Here is a tiny trained network, its code and every weight. The questions are about switching its units off for an input and a target symbol, where a switched-off unit gives its printed mean instead of its output.

import numpy as np


def w(rows, s, z=0):
    codes = np.array(rows[::2]) - 128.0
    scale = np.full(codes.shape[1], s)
    scale[-1] = z or s
    return codes * scale


def f(y):
    return y / 2 * (1 + np.tanh(0.7978845608 * (y + 0.044715 * y**3)))


def softmax(a):
    e = np.exp(a - a.max(-1, keepdims=True))
    return e / e.sum(-1, keepdims=True)


def log_softmax(a):
    a = a - a.max(-1, keepdims=True)
    return a - np.log(np.exp(a).sum(-1, keepdims=True))


def net(x, mask):
    ids = ['αγζλξπτψ'.index(c) for c in x.split()]
    T = len(ids)
    res = E[ids] + P[:T]
    r = res
    for j in range(3):
        rows = slice(2 * j, 2 * j + 2)
        q, k, v = (r @ M[0][rows].T for M in (Q, K, V))
        z = softmax(np.where(np.tri(T) > 0, q @ k.T / 2**0.5, -1e9)) @ v
        o = O[0][rows]
        res = res + np.where(mask[j], z, o[:, -1]) @ o[:, :-1]
    y = f(res @ A[0][:, :-1].T + A[0][:, -1])
    res = res + np.where(mask[3:27], y, B[0][:, -1]) @ B[0][:, :-1]
    return log_softmax(res[-1] @ U[:, :-1].T + U[:, -1])


Q, K, V, O, A, B = {}, {}, {}, {}, {}, {}
E = w([
[171,124,135,108,122,84],'α',
[128,25,87,103,57,152],'γ',
[162,172,250,146,93,120],'ζ',
[99,161,148,175,105,212],'λ',
[172,211,132,122,91,145],'ξ',
[144,199,206,124,131,140],'π',
[96,159,197,102,144,182],'τ',
[132,90,201,114,174,94],'ψ',
],0.017)
P = w([
[196,144,116,94,202,250],'0',
[64,134,125,125,40,118],'1',
[116,154,89,135,233,100],'2',
[204,51,195,175,110,191],'3',
[98,119,171,46,48,137],'4',
[119,171,104,174,242,94],'5',
[230,41,242,174,79,182],'6',
[98,132,185,28,63,143],'7',
],0.014)
Q[0] = w([
[166,98,70,185,164,148],'head 0',
[71,155,98,120,139,57],'head 0',
[250,137,169,51,128,145],'head 1',
[55,184,129,66,92,24],'head 1',
[54,175,118,98,134,62],'head 2',
[254,156,154,75,132,144],'head 2',
],0.01)
K[0] = w([
[146,131,50,168,131,160],'head 0',
[59,114,178,230,118,11],'head 0',
[239,151,136,38,133,171],'head 1',
[109,106,156,155,57,63],'head 1',
[92,147,66,99,106,119],'head 2',
[221,133,170,71,117,163],'head 2',
],0.011)
V[0] = w([
[181,195,79,42,177,83],'head 0',
[146,79,92,67,126,142],'head 0',
[153,242,102,123,11,172],'head 1',
[181,137,119,140,85,54],'head 1',
[126,170,90,91,125,138],'head 2',
[112,116,113,153,110,53],'head 2',
],0.012)
O[0] = w([
[117,201,52,193,48,124,139],'head 0',
[82,68,54,129,116,211,130],'head 0',
[186,202,86,78,141,167,205],'head 1',
[251,32,49,183,122,81,61],'head 1',
[124,96,203,111,137,66,88],'head 2',
[123,166,154,54,140,100,2],'head 2',
],0.011,0.0086)
A[0] = w([
[104,143,65,92,67,173,82],'neuron 0',
[122,56,187,144,174,182,85],'neuron 1',
[182,111,67,213,173,127,170],'neuron 2',
[104,194,189,111,188,71,254],'neuron 3',
[123,138,126,208,215,121,24],'neuron 4',
[24,147,65,64,37,124,165],'neuron 5',
[56,204,145,102,230,150,142],'neuron 6',
[83,109,45,92,180,147,232],'neuron 7',
[146,88,127,150,116,160,111],'neuron 8',
[79,114,115,26,117,175,111],'neuron 9',
[61,131,168,199,30,118,185],'neuron 10',
[176,105,163,90,74,145,83],'neuron 11',
[174,174,193,101,95,157,89],'neuron 12',
[75,163,171,147,132,91,124],'neuron 13',
[212,107,185,211,114,173,39],'neuron 14',
[68,101,136,195,94,103,70],'neuron 15',
[191,126,106,196,155,182,107],'neuron 16',
[79,114,216,130,141,152,113],'neuron 17',
[170,76,68,114,168,158,92],'neuron 18',
[96,120,107,162,144,20,16],'neuron 19',
[62,159,115,105,118,196,48],'neuron 20',
[64,189,124,162,150,63,99],'neuron 21',
[64,92,12,120,116,128,73],'neuron 22',
[242,167,205,156,121,93,246],'neuron 23',
],0.011,0.0077)
B[0] = w([
[110,56,118,89,161,193,192],'neuron 0',
[129,129,98,124,88,81,192],'neuron 1',
[189,110,200,120,169,132,162],'neuron 2',
[64,110,118,145,143,142,231],'neuron 3',
[191,196,129,112,70,106,147],'neuron 4',
[181,149,148,170,160,138,176],'neuron 5',
[161,125,139,176,119,119,229],'neuron 6',
[135,83,126,155,170,110,162],'neuron 7',
[112,165,147,105,113,66,151],'neuron 8',
[133,130,172,120,162,112,182],'neuron 9',
[112,99,122,165,152,183,207],'neuron 10',
[108,137,106,159,162,88,165],'neuron 11',
[147,163,125,113,133,103,225],'neuron 12',
[154,108,86,89,149,139,166],'neuron 13',
[156,129,109,116,158,43,178],'neuron 14',
[204,130,127,86,131,105,153],'neuron 15',
[61,143,110,95,153,71,188],'neuron 16',
[158,123,130,78,116,105,217],'neuron 17',
[120,130,146,120,98,118,142],'neuron 18',
[68,249,110,94,81,121,134],'neuron 19',
[141,128,135,87,79,116,210],'neuron 20',
[162,112,114,109,202,72,151],'neuron 21',
[96,204,126,148,121,64,145],'neuron 22',
[106,101,110,133,109,151,253],'neuron 23',
],0.011,0.015)
U = w([
[227,85,114,169,44,124,159],'α',
[153,172,128,125,164,26,121],'γ',
[47,87,132,67,111,140,151],'ζ',
[153,127,87,54,164,155,58],'λ',
[32,172,116,179,47,179,254],'ξ',
[153,122,188,155,126,208,116],'π',
[158,154,211,69,141,110,39],'τ',
[126,92,134,199,254,165,147],'ψ',
],0.0068,0.0073)

Each question gives the input, a string of symbols that net reads in full, and the target symbol t.
The units are the heads (2 rows each of Q, K, V and O) and the neurons (one row each of A and B). Each row of codes is followed by its name. A weight is (code - 128) times the scale printed after its matrix; where a second scale follows, it is the last column's (O, A, B and U).
mask holds one flag per unit, heads first, then neurons. A switched-off unit (its flag False) gives its mean, the last column of its rows in O or B, instead of its output. The means were averaged over made-up inputs and are rounded, as every weight is.
A unit's drop is (log p(t) with every unit on - log p(t) with that unit switched off) / (log p(t) with every unit on - log p(t) with every unit switched off).
The circuit of an input: a set's keep is (log p(t) with only the set's units on - log p(t) with every unit switched off) / (log p(t) with every unit on - log p(t) with every unit switched off). Starting from the 12 units with the biggest drops (on a tie, the unit counted first), units are removed one at a time, each time the one whose removal leaves the highest keep (on an exact tie, the one counted first), for as long as the keep stays at least 0.8.
circuit, biggest first: the units of the circuit, biggest drop first
top k neurons: the k neurons with the biggest drops, biggest first
heads that matter: for each layer, one digit per head in row order, 1 if its drop is at least 0.15 and else 0, layers parted by /
input α τ ψ λ α γ α ζ, target γ: circuit, biggest first => (head 1; neuron 14; neuron 11)
input τ λ α α ψ τ π, target π: circuit, biggest first => (head 1; neuron 10; neuron 6; neuron 16)
input τ α α ψ ζ γ ψ λ, target π: circuit, biggest first => (neuron 16; neuron 5)
input π ψ ψ ψ π ψ ψ, target ξ: heads that matter => 110
input λ ψ ψ ζ γ ξ α, target τ: circuit, biggest first => (head 1; head 0)
input ψ ζ ζ τ, target α: heads that matter => 010
input τ ψ ξ τ, target π: heads that matter => 110
input π π ψ π, target ξ: circuit, biggest first => (head 1; head 0; neuron 2)
input ψ ψ ζ λ, target α: circuit, biggest first => (head 1; neuron 15; neuron 1; neuron 3)
input τ ψ ψ ξ ψ ξ γ, target π: top neuron => (neuron 5)
input ξ ψ α ψ ψ α ζ, target λ: top 2 neurons => (neuron 0; neuron 14)
input π ζ ψ λ, target ξ: top 2 neurons => (neuron 16; neuron 20)
input ζ ψ ζ ξ, target γ: circuit, biggest first => (neuron 14; neuron 16)
input α ψ τ π ψ ζ α, target ψ: heads that matter => 100
input γ α τ ζ ζ ζ ξ, target ζ: heads that matter => 100
input λ α λ ξ, target τ: heads that matter => 110
input π π ψ ζ π ψ τ, target ξ: circuit, biggest first => (head 0; head 1)
input π ψ α γ τ ξ, target ψ: circuit, biggest first => (neuron 20; neuron 17; neuron 1)
input π τ γ α α γ α α, target α: circuit, biggest first => (head 1)
input τ ζ γ ζ, target π: heads that matter => 111
input τ γ λ α ξ ξ ψ, target π: top 2 neurons => (neuron 10; neuron 6)
